Look-ups in named tables: a row name and a column name give one cell, copied from the table.

Table verosu
fields: gumeziv, tutuna, garetu, nedelik, vivolak, mog, guz, tugu, sosi
migige: [135, 175, 185, 225, 136, 81, 190, 96, 134]
zof: [78, 168, 90, 167, 184, 121, 94, 199, 117]
zer: [229, 117, 176, 144, 98, 103, 117, 193, 187]
rilef: [50, 60, 174, 179, 154, 96, 91, 181, 176]
diloze: [147, 145, 102, 77, 169, 82, 198, 174, 148]
girami: [105, 81, 209, 82, 176, 144, 140, 103, 141]

What is the tutuna of rilef in verosu?
60
What is the guz of rilef in verosu?
91
What is the mog of zer in verosu?
103
What is the tugu of diloze in verosu?
174
What is the gumeziv of girami in verosu?
105
What is the garetu of girami in verosu?
209
What is the nedelik of zof in verosu?
167
What is the tugu of migige in verosu?
96

Table bis
	lenuzam	dufibiv
rus	200	124
vavu	215	249
lef	88	228
babupi	30	162
litiz	189	251
fug	112	113

vavu, dufibiv => 249
litiz, dufibiv => 251
litiz, lenuzam => 189
rus, lenuzam => 200
rus, dufibiv => 124
fug, dufibiv => 113
babupi, dufibiv => 162
vavu, lenuzam => 215
lef, dufibiv => 228
babupi, lenuzam => 30
fug, lenuzam => 112
lef, lenuzam => 88
Row with the largest lenuzam: vavu

Table pekob
,gur,vudosi,kepebop
duzonob,-1.309,-3.019,1.194
kulimuv,1.910,-1.538,-3.930
libeni,-1.729,-1.803,-1.543
ded,-0.786,3.182,3.735
simu,6.068,-1.471,-1.669
mamu,-2.240,-1.726,-1.593
geneveb,1.907,-1.537,-1.651
zulite,2.554,-1.172,-4.906
toguv,-1.879,-1.248,-1.725
roka,3.516,-7.073,-2.173

vudosi of mamu = -1.726
vudosi of zulite = -1.172
kepebop of roka = -2.173
kepebop of toguv = -1.725
kepebop of kulimuv = -3.930
gur of zulite = 2.554
vudosi of duzonob = -3.019

Table guv
|  | pizemig | zep | tutivek | loloba | goru | pez | teribu | guk |
|---|---|---|---|---|---|---|---|---|
| nafu | 188 | 160 | 126 | 183 | 102 | 111 | 112 | 123 |
| pak | 255 | 159 | 211 | 163 | 122 | 41 | 148 | 134 |
| tav | 228 | 135 | 125 | 208 | 94 | 102 | 97 | 133 |

nafu, goru: 102
pak, zep: 159
nafu, guk: 123
nafu, pez: 111
tav, guk: 133
tav, pez: 102
pak, loloba: 163
nafu, tutivek: 126
pak, teribu: 148
pak, goru: 122
nafu, teribu: 112
tav, pizemig: 228
nafu, pizemig: 188
nafu, loloba: 183
nafu, zep: 160

sola
           mav  simide  zifege    sig   lezi
bub      58157   15114   63202  64958  94818
bapok    59315   42726   63202  64958  70488
dilebe   59315   58518   63202  64958  62709
misotot  59315   42726   63202  64958  70488
pufodem  59315   42726   63202  64958  70488
fupe     59315   42726   63202  64958  70488
mis      59315   42726   63202  64958  70488
riral    59315   58172   63202  64958  63346
motu     63663   89868   63202  61380  33300
fuz      56495   42726   63202  64958  76587

simide of bapok = 42726
lezi of fuz = 76587
simide of pufodem = 42726
lezi of misotot = 70488
mav of dilebe = 59315
simide of fuz = 42726
lezi of dilebe = 62709
sig of dilebe = 64958
simide of riral = 58172
mav of fuz = 56495
lezi of mis = 70488
zifege of riral = 63202
mav of riral = 59315
Which row has the largest mav? motu

konek.tsv
	dodara	lepug	nen	kup	gifo	bik	mamot
betola	94	83	83	74	92	94	90
foz	93	117	87	95	103	80	69
pebod	104	202	68	95	129	64	35
pipud	112	146	104	90	131	95	73
legot	118	138	84	96	138	95	70
dek	65	157	57	85	60	44	35
ravo	78	141	66	84	79	61	47
pakepe	78	18	100	85	68	98	114

What is the bik of betola in konek?
94
What is the dodara of dek in konek?
65
What is the lepug of pebod in konek?
202
What is the dodara of betola in konek?
94
What is the dodara of foz in konek?
93
What is the kup of betola in konek?
74
What is the dodara of pakepe in konek?
78
What is the nen of dek in konek?
57
What is the nen of ravo in konek?
66
What is the nen of pipud in konek?
104
What is the nen of betola in konek?
83
What is the mamot of pipud in konek?
73
What is the bik of pipud in konek?
95
What is the lepug of pakepe in konek?
18
What is the nen of pakepe in konek?
100

Table guzedo
,koz,mov,bib,gon,kul,sor
lumi,43.16,27.29,33.29,7.24,12.86,38.89
buluka,71.26,37.90,50.24,40.30,28.26,16.17
fulaf,47.34,36.00,37.63,5.35,19.19,25.84
doz,39.90,55.80,47.31,38.14,53.99,35.67
gilosu,97.32,44.69,50.56,75.39,34.01,28.72
ris,21.70,73.60,50.44,70.04,58.96,70.93
zama,70.23,46.95,42.66,79.21,57.13,31.77
neri,75.56,16.06,49.12,37.46,23.84,15.44
kemebin,57.11,44.46,50.34,75.83,51.09,45.57
sas,71.45,46.45,47.03,60.61,50.88,39.44
rek,77.13,38.71,55.67,50.33,37.54,22.66
vos,44.24,27.06,48.61,57.83,37.73,37.06
perunun,11.08,31.89,44.21,38.15,45.47,32.12
rila,54.63,38.69,23.87,62.47,52.46,45.30

ris, koz: 21.70
zama, kul: 57.13
lumi, kul: 12.86
neri, gon: 37.46
zama, sor: 31.77
vos, gon: 57.83
rila, sor: 45.30
rila, gon: 62.47
neri, kul: 23.84
gilosu, sor: 28.72
buluka, mov: 37.90
rek, koz: 77.13
sas, koz: 71.45
gilosu, mov: 44.69
sas, kul: 50.88
kemebin, bib: 50.34

